array([-4.141,  1.994, -5.109,  2.259, -5.109, -4.958, -5.341,  1.784,
        1.985,  2.057])
What is the entry just right of -5.341?
Answer: 1.784
What is the entry just right of the largest entry?
Answer: -5.109
What is the maximum?
Answer: 2.259
The entry just right of 1.994 is -5.109

M = (150, 270, 936, 979, 193, 279, 344)
Which number is the entry just left of 279?
Answer: 193
The entry just left of 270: 150
Which number is the second entry from the left?
Answer: 270

Read these off the grid that follows.
1) Read off the first entry, reading row by row.
2) Read off the bottom entry of the column that holds the smallest entry.
3) Read off the entry directly above 0.742.
4) Read off the entry just left of -1.102.
5) Read off the entry directly above 0.645.
6) Read off the entry just right of -1.068.
7) Read off the third smallest entry.
8) Read off the bottom-right entry.
[4.757 -2.818 2.756 0.115 1.940 -2.351 1.463 -2.413 -1.803 0.748 -0.601 -0.126 1.230 -2.062 0.708]
[-0.136 -0.362 0.291 1.372 1.466 -0.513 2.301 0.318 -2.223 -0.455 -1.068 0.518 -0.809 -0.980 0.758]
[1.237 -0.031 1.540 -0.733 0.014 -0.615 0.246 -2.054 -3.209 -2.724 1.757 -1.383 0.037 1.282 -0.214]
[-1.327 -0.938 -0.781 -2.023 1.925 -0.714 -1.312 1.460 -0.618 -0.106 -0.603 0.632 -1.759 -1.324 1.623]
[0.955 -0.003 -1.930 -0.642 1.525 2.799 -2.212 -0.272 -0.670 -0.439 -1.688 -0.967 0.597 -2.357 -0.557]
[0.790 0.019 -1.481 -2.010 -2.267 4.363 0.605 0.872 -2.461 -1.102 0.300 1.293 -0.903 -0.970 -3.061]
[2.445 -1.835 0.466 2.996 -0.166 -0.702 0.176 0.645 -0.360 -0.537 0.722 -1.110 0.701 0.579 1.279]
[1.543 0.742 0.895 0.805 -1.090 0.607 -1.765 -1.462 -0.742 0.718 1.451 -0.090 -0.655 1.600 1.281]
1) 4.757
2) -0.742
3) -1.835
4) -2.461
5) 0.872
6) 0.518
7) -2.818
8) 1.281

[[ 0.174  0.135 -0.183 -0.130  0.104]
 [-0.028  0.023  0.016 -0.011 -0.055]]
Rows and columns are numbered from 0.
The entry directly above 0.016 -> -0.183
The bottom entry of the column that holds the smallest entry: 0.016
Give the maximum.
A: 0.174
Give the entry just right of -0.130.
A: 0.104
The entry in the bottom-right corner -> -0.055
The entry directly above -0.011 is -0.130
The entry at row 0, column 1 -> 0.135
The entry in the bottom-left corner -> -0.028

[-0.204 1.511 0.291 4.045 -1.167 -4.905 -1.510 -0.303]
The entry just left of 0.291 -> 1.511
The entry just right of 0.291 is 4.045
The entry just left of -0.303 -> -1.510
